Below is a small trained network, with its code and all its weights. Each question gives an input and a class and asks what happens when units are switched off, that is, made to give their printed mean instead of their output.

import numpy as np


def w(rows, s, z=0):
    codes = np.array(rows[::2]) - 128.0
    scale = np.full(codes.shape[1], s)
    scale[-1] = z or s
    return codes * scale


def norm(h):
    return h / np.sqrt((h * h).mean(-1, keepdims=True) + 1e-5)


def f(y):
    return np.maximum(y, 0)


def log_softmax(a):
    a = a - a.max(-1, keepdims=True)
    return a - np.log(np.exp(a).sum(-1, keepdims=True))


def net(x, mask):
    res = np.array(x, float).reshape(1, 4) / 4 @ E
    u = 0
    for l in range(4):
        y = f(norm(res) @ A[l][:, :-1].T + A[l][:, -1])
        res = res + np.where(mask[u : u + 9], y, B[l][:, -1]) @ B[l][:, :-1]
        u += 9
    return log_softmax(norm(res)[-1] @ U[:, :-1].T + U[:, -1])


A, B = {}, {}
E = w([
[118,124,133,55,161,138,158],'x0',
[241,115,150,130,131,126,190],'x1',
[134,139,115,87,24,132,86],'x2',
[180,126,125,83,184,132,5],'x3',
],0.0021)
A[0] = w([
[141,131,117,134,64,130,1,74],'L0N0',
[119,139,127,234,55,125,161,54],'L0N1',
[144,137,125,88,135,135,67,111],'L0N2',
[210,136,128,128,230,115,100,74],'L0N3',
[165,122,131,136,128,132,5,119],'L0N4',
[221,127,136,38,59,138,147,47],'L0N5',
[157,115,110,136,148,127,10,92],'L0N6',
[50,120,120,95,89,111,16,5],'L0N7',
[4,142,144,110,145,114,115,50],'L0N8',
],0.0065,0.002)
B[0] = w([
[247,59,176,123,48,246,33,243],'L0N0',
[102,131,195,239,86,56,137,209],'L0N1',
[95,179,169,181,124,75,194,206],'L0N2',
[150,39,212,180,233,184,158,248],'L0N3',
[68,240,177,176,255,109,95,253],'L0N4',
[178,125,78,20,163,17,161,243],'L0N5',
[43,228,181,188,202,77,164,243],'L0N6',
[172,166,170,53,10,244,214,223],'L0N7',
[86,130,47,93,180,135,51,213],'L0N8',
],0.0077,0.0043)
A[1] = w([
[89,123,64,125,92,96,138,78],'L1N0',
[118,92,18,153,146,168,86,66],'L1N1',
[99,137,49,135,100,148,144,44],'L1N2',
[57,88,94,254,33,91,204,46],'L1N3',
[40,125,44,97,123,156,137,27],'L1N4',
[88,110,90,117,82,159,98,104],'L1N5',
[138,80,76,120,129,170,178,12],'L1N6',
[17,86,2,87,125,187,140,41],'L1N7',
[158,128,117,96,96,144,119,98],'L1N8',
],0.0068,0.0011)
B[1] = w([
[154,115,190,119,208,154,172,159],'L1N0',
[44,110,127,80,126,154,86,159],'L1N1',
[101,168,91,139,193,153,116,148],'L1N2',
[5,73,127,180,3,72,176,253],'L1N3',
[119,89,80,122,140,137,15,175],'L1N4',
[108,135,150,111,185,153,142,160],'L1N5',
[123,138,178,161,180,119,161,143],'L1N6',
[67,82,43,108,184,145,1,193],'L1N7',
[136,141,204,139,178,125,129,152],'L1N8',
],0.0083,0.0037)
A[2] = w([
[158,145,90,84,81,171,130,94],'L2N0',
[163,183,125,82,46,251,124,8],'L2N1',
[206,166,75,149,83,76,64,52],'L2N2',
[178,148,28,12,138,52,184,28],'L2N3',
[237,103,102,143,77,105,66,48],'L2N4',
[156,175,135,168,75,163,104,67],'L2N5',
[141,255,106,79,39,161,86,92],'L2N6',
[154,173,56,92,104,108,152,97],'L2N7',
[162,90,153,50,56,146,141,141],'L2N8',
],0.0086,0.0014)
B[2] = w([
[103,151,161,162,164,122,147,154],'L2N0',
[150,221,168,35,58,191,141,239],'L2N1',
[168,73,132,158,102,114,79,150],'L2N2',
[137,150,67,15,130,49,219,252],'L2N3',
[182,126,133,152,127,66,25,152],'L2N4',
[113,136,93,72,119,121,132,199],'L2N5',
[112,115,120,51,4,197,111,233],'L2N6',
[144,97,181,113,180,126,153,156],'L2N7',
[139,167,139,175,209,136,102,186],'L2N8',
],0.012,0.0032)
A[3] = w([
[145,1,134,114,130,161,134,125],'L3N0',
[165,143,83,156,120,146,122,11],'L3N1',
[146,156,46,110,161,110,127,51],'L3N2',
[166,166,69,170,134,147,144,30],'L3N3',
[218,48,113,127,122,200,167,87],'L3N4',
[146,169,67,173,155,164,130,79],'L3N5',
[179,126,94,164,112,136,112,73],'L3N6',
[153,162,63,157,123,135,160,66],'L3N7',
[166,126,61,148,119,157,166,58],'L3N8',
],0.0098,0.0011)
B[3] = w([
[154,168,23,122,43,163,100,237],'L3N0',
[138,171,141,139,123,91,95,130],'L3N1',
[121,92,55,77,112,98,157,254],'L3N2',
[153,111,134,120,101,173,143,128],'L3N3',
[221,100,2,205,77,207,175,195],'L3N4',
[140,76,173,122,98,94,123,169],'L3N5',
[172,101,154,92,92,132,86,140],'L3N6',
[150,108,157,108,134,130,98,144],'L3N7',
[129,120,163,136,144,90,96,138],'L3N8',
],0.008,0.0019)
U = w([
[146,207,187,34,37,228,97,158],'0',
[184,116,74,24,148,39,200,139],'1',
[50,77,139,208,8,57,167,160],'2',
[130,167,240,190,255,143,132,161],'3',
[227,103,150,140,84,77,29,3],'4',
[52,76,28,85,167,157,22,123],'5',
[229,74,43,199,131,203,172,102],'6',
],0.0087,0.0038)

Each question gives the input, the list of numbers given to net, and the class t.
The units are the neurons (one row each of A and B). Each row of codes is followed by its name. A weight is (code - 128) times the scale printed after its matrix; where a second scale follows, it is the last column's (A, B and U).
mask holds one flag per neuron, layer by layer. A switched-off neuron (its flag False) gives its mean, the last column of its row in B, instead of its output. The means were averaged over made-up inputs and are rounded, as every weight is.
A unit's drop is (log p(t) with every unit on - log p(t) with that unit switched off) / (log p(t) with every unit on - log p(t) with every unit switched off).
The circuit of an input: a set's keep is (log p(t) with only the set's units on - log p(t) with every unit switched off) / (log p(t) with every unit on - log p(t) with every unit switched off). Starting from the 12 units with the biggest drops (on a tie, the unit counted first), units are removed one at a time, each time the one whose removal leaves the highest keep (on an exact tie, the one counted first), for as long as the keep stays at least 0.8.
circuit, biggest first: the units of the circuit, biggest drop first
most important unit: the unit with the biggest drop
top k neurons: the k neurons with the biggest drops, biggest first
top k neurons in layer l: the k neurons of layer l with the biggest drops, biggest first
drop when u is switched off: that unit's drop, to one decimal
input [-5,3,6,-3], class 4: circuit, biggest first -> L0N6, L0N5, L0N0, L2N4
input [-6,5,7,3], class 4: top 2 neurons in layer 0 -> L0N0, L0N5
input [5,6,-5,6], class 6: circuit, biggest first -> L0N3, L3N4
input [-2,5,6,0], class 1: circuit, biggest first -> L0N5
input [-1,2,6,-2], class 4: top 4 neurons -> L2N4, L0N0, L0N1, L2N2
input [1,-8,-7,4], class 3: top 2 neurons -> L0N6, L2N3
input [1,-3,2,-4], class 5: circuit, biggest first -> L0N8, L1N7, L0N4
input [4,4,1,-6], class 2: top 3 neurons -> L0N1, L1N3, L0N0
input [-2,-5,-3,0], class 5: top 3 neurons -> L0N8, L1N7, L0N0
input [1,-1,-8,-4], class 5: top 3 neurons -> L0N2, L0N6, L0N4
input [-6,0,-5,0], class 2: top 2 neurons -> L0N4, L1N3
input [8,4,1,5], class 1: top 3 neurons -> L0N5, L0N0, L0N1
input [-1,3,-7,3], class 6: top 2 neurons in layer 3 -> L3N4, L3N0
input [0,-3,5,-6], class 2: most important unit -> L0N1
input [-2,3,5,6], class 3: top 2 neurons -> L0N4, L0N6
input [-5,-7,-6,6], class 3: top 3 neurons in layer 0 -> L0N6, L0N4, L0N3
input [8,2,-8,-3], class 6: top 3 neurons -> L0N4, L0N6, L0N5
input [-7,4,-7,2], class 6: top 2 neurons -> L0N3, L0N4
input [-7,2,7,-2], class 4: top 2 neurons -> L0N0, L0N1
input [-1,3,-1,1], class 6: most important unit -> L0N3
input [-5,-5,8,-7], class 2: top 2 neurons -> L0N1, L1N3
input [4,7,-4,1], class 6: drop when L0N3 is switched off -> 0.8
input [3,-2,8,-8], class 2: drop when L0N1 is switched off -> 1.0
